Below is a small trained network, with its code and all its weights. Each question gives an input and a target symbol and asks what happens when units are switched off, that is, made to give their printed mean instead of their output.

import numpy as np


def w(rows, s, z=0):
    codes = np.array(rows[::2]) - 128.0
    scale = np.full(codes.shape[1], s)
    scale[-1] = z or s
    return codes * scale


def f(y):
    return y / 2 * (1 + np.tanh(0.7978845608 * (y + 0.044715 * y**3)))


def softmax(a):
    e = np.exp(a - a.max(-1, keepdims=True))
    return e / e.sum(-1, keepdims=True)


def log_softmax(a):
    a = a - a.max(-1, keepdims=True)
    return a - np.log(np.exp(a).sum(-1, keepdims=True))


def net(x, mask):
    ids = ['ΓΘΦδεζηλμπστψ'.index(c) for c in x.split()]
    T = len(ids)
    res = E[ids] + P[:T]
    u = 0
    for l in range(2):
        r = res
        for j in range(2):
            rows = slice(2 * j, 2 * j + 2)
            q, k, v = (r @ M[l][rows].T for M in (Q, K, V))
            z = softmax(np.where(np.tri(T) > 0, q @ k.T / 2**0.5, -1e9)) @ v
            o = O[l][rows]
            res = res + np.where(mask[u + j], z, o[:, -1]) @ o[:, :-1]
        u += 2
        y = f(res @ A[l][:, :-1].T + A[l][:, -1])
        res = res + np.where(mask[u : u + 8], y, B[l][:, -1]) @ B[l][:, :-1]
        u += 8
    return log_softmax(res[-1] @ U[:, :-1].T + U[:, -1])


Q, K, V, O, A, B = {}, {}, {}, {}, {}, {}
E = w([
[138,240,127],'Γ',
[227,68,179],'Θ',
[13,156,89],'Φ',
[171,115,39],'δ',
[93,151,98],'ε',
[96,155,96],'ζ',
[217,195,102],'η',
[123,253,128],'λ',
[49,203,145],'μ',
[79,183,103],'π',
[203,191,38],'σ',
[34,15,29],'τ',
[109,74,174],'ψ',
],0.017)
P = w([
[154,157,254],'0',
[152,117,212],'1',
[151,103,182],'2',
[154,99,165],'3',
[144,87,147],'4',
[138,92,131],'5',
[124,113,116],'6',
[115,117,103],'7',
[102,133,91],'8',
[95,138,80],'9',
[85,151,68],'10',
[70,169,59],'11',
[74,168,51],'12',
[68,180,41],'13',
],0.0045)
Q[0] = w([
[59,36,127],'0.h0',
[54,178,182],'0.h0',
[1,147,246],'0.h1',
[81,250,51],'0.h1',
],0.0065)
K[0] = w([
[69,91,165],'0.h0',
[65,160,166],'0.h0',
[8,109,200],'0.h1',
[179,167,54],'0.h1',
],0.014)
V[0] = w([
[144,3,123],'0.h0',
[18,100,195],'0.h0',
[186,112,178],'0.h1',
[32,158,46],'0.h1',
],0.0057)
O[0] = w([
[110,253,137,181],'0.h0',
[150,209,41,5],'0.h0',
[101,138,97,130],'0.h1',
[194,102,200,123],'0.h1',
],0.0055,0.003)
A[0] = w([
[141,130,187,219],'0.n0',
[145,105,64,92],'0.n1',
[131,129,90,200],'0.n2',
[100,94,102,160],'0.n3',
[76,87,102,1],'0.n4',
[105,149,253,34],'0.n5',
[198,145,137,59],'0.n6',
[115,58,154,104],'0.n7',
],0.021,0.0037)
B[0] = w([
[112,82,159,167],'0.n0',
[200,100,103,253],'0.n1',
[120,86,121,222],'0.n2',
[128,134,93,196],'0.n3',
[118,187,163,156],'0.n4',
[250,213,156,165],'0.n5',
[78,237,87,169],'0.n6',
[201,178,165,169],'0.n7',
],0.021,0.006)
Q[1] = w([
[195,219,137],'1.h0',
[113,186,1],'1.h0',
[188,147,36],'1.h1',
[22,144,236],'1.h1',
],0.012)
K[1] = w([
[68,188,163],'1.h0',
[5,94,68],'1.h0',
[132,208,189],'1.h1',
[109,103,22],'1.h1',
],0.015)
V[1] = w([
[197,150,158],'1.h0',
[166,97,1],'1.h0',
[125,71,90],'1.h1',
[76,130,184],'1.h1',
],0.0064)
O[1] = w([
[150,2,103,220],'1.h0',
[230,180,66,155],'1.h0',
[191,123,137,1],'1.h1',
[118,236,109,39],'1.h1',
],0.0046,0.0059)
A[1] = w([
[186,142,138,1],'1.n0',
[112,134,153,186],'1.n1',
[92,78,171,124],'1.n2',
[179,125,79,68],'1.n3',
[92,2,94,239],'1.n4',
[127,115,109,175],'1.n5',
[79,14,89,66],'1.n6',
[29,51,124,145],'1.n7',
],0.013,0.0047)
B[1] = w([
[56,189,64,172],'1.n0',
[151,114,111,136],'1.n1',
[101,57,136,138],'1.n2',
[124,120,207,249],'1.n3',
[102,125,3,247],'1.n4',
[131,96,144,165],'1.n5',
[140,174,242,190],'1.n6',
[98,110,199,134],'1.n7',
],0.018,0.013)
U = w([
[103,63,149,124],'Γ',
[137,128,132,57],'Θ',
[52,132,154,123],'Φ',
[224,86,36,165],'δ',
[96,117,144,110],'ε',
[128,125,133,71],'ζ',
[54,191,78,32],'η',
[132,124,135,66],'λ',
[108,132,124,72],'μ',
[204,64,255,254],'π',
[204,205,189,182],'σ',
[135,125,133,58],'τ',
[56,134,92,97],'ψ',
],0.0098,0.008)

Each question gives the input, a string of symbols that net reads in full, and the target symbol t.
The units are the heads (2 rows each of Q, K, V and O) and the neurons (one row each of A and B). Each row of codes is followed by its name. A weight is (code - 128) times the scale printed after its matrix; where a second scale follows, it is the last column's (O, A, B and U).
mask holds one flag per unit, layer by layer, with each layer's heads first. A switched-off unit (its flag False) gives its mean, the last column of its rows in O or B, instead of its output. The means were averaged over made-up inputs and are rounded, as every weight is.
A unit's drop is (log p(t) with every unit on - log p(t) with that unit switched off) / (log p(t) with every unit on - log p(t) with every unit switched off).
The circuit of an input: a set's keep is (log p(t) with only the set's units on - log p(t) with every unit switched off) / (log p(t) with every unit on - log p(t) with every unit switched off). Starting from the 12 units with the biggest drops (on a tie, the unit counted first), units are removed one at a time, each time the one whose removal leaves the highest keep (on an exact tie, the one counted first), for as long as the keep stays at least 0.8.
units of the circuit, in order: the units of the circuit, biggest drop first
most important unit: the unit with the biggest drop
k most important neurons: the k neurons with the biggest drops, biggest first
k most important neurons of layer l: the k neurons of layer l with the biggest drops, biggest first
heads that matter: for each layer, one digit per head in row order, 1 if its drop is at least 0.15 and else 0, layers parted by /
input Φ Θ δ δ δ Θ δ Θ μ ψ ψ, target π: units of the circuit, in order	[1.n4 0.n5]
input δ ζ δ δ δ δ ε ζ ε δ ζ, target δ: 4 most important neurons of layer 1	[1.n0 1.n3 1.n6 1.n7]
input ψ δ λ δ δ δ ψ Θ, target σ: 2 most important neurons	[0.n7 1.n4]
input δ ψ η Θ δ ψ ε Θ λ Θ ψ δ δ ψ, target Γ: 3 most important neurons	[1.n4 0.n6 0.n1]
input Γ ψ σ, target σ: 2 most important neurons	[0.n6 1.n4]
input ψ ψ η η δ ψ, target δ: 3 most important neurons	[0.n7 1.n3 1.n4]
input μ Θ μ, target π: most important neuron	[1.n4]
input λ δ δ δ ψ δ δ ψ Θ ψ, target δ: 3 most important neurons	[1.n3 0.n7 0.n5]
input η Θ δ δ δ ψ δ Φ, target Φ: units of the circuit, in order	[1.n7 0.n5]
input η Θ η σ δ ψ δ σ, target π: heads that matter	11 / 00
input Θ τ δ ψ, target σ: heads that matter	01 / 00
input ψ Θ δ δ δ ε, target δ: 3 most important neurons of layer 1	[1.n4 1.n0 1.n3]
input Θ ε δ δ ψ Θ ε μ δ δ Θ ψ δ Θ, target Γ: units of the circuit, in order	[0.n0 0.n1 1.n2 1.n4]
input δ π ε ζ, target δ: heads that matter	01 / 11
input δ Θ Θ π Θ, target δ: 3 most important neurons	[1.n3 1.n6 0.n5]
input Θ δ δ μ, target σ: most important unit	0.h1
input ψ τ μ Φ, target Φ: 3 most important neurons of layer 0	[0.n4 0.n1 0.n5]
input δ δ ψ η Θ Θ δ Θ, target δ: 2 most important neurons	[1.n3 0.n7]
input δ Γ λ δ ψ δ ψ ψ Θ δ ψ, target Γ: 2 most important neurons	[0.n1 1.n4]
input σ π δ δ η ψ Γ δ λ ψ Θ δ Γ, target π: 2 most important neurons	[1.n4 1.n0]
input τ σ τ π δ δ δ ψ ψ Θ σ, target π: heads that matter	10 / 00
input η τ σ δ Γ δ δ Γ δ ψ, target σ: units of the circuit, in order	[0.n5 1.n4 1.n0]
input ψ δ δ δ δ Θ δ ψ Γ Γ, target π: 3 most important neurons	[1.n4 0.n3 1.n0]
input δ δ ε, target δ: 3 most important neurons of layer 1	[1.n3 1.n0 1.n6]
input π π Θ ε ζ π Φ η Γ π δ τ, target σ: units of the circuit, in order	[0.n4 0.n7]
input δ δ σ π ψ λ Γ δ ε δ π, target δ: most important unit	1.h0
input δ ε ε Γ Θ, target σ: most important unit	0.n7
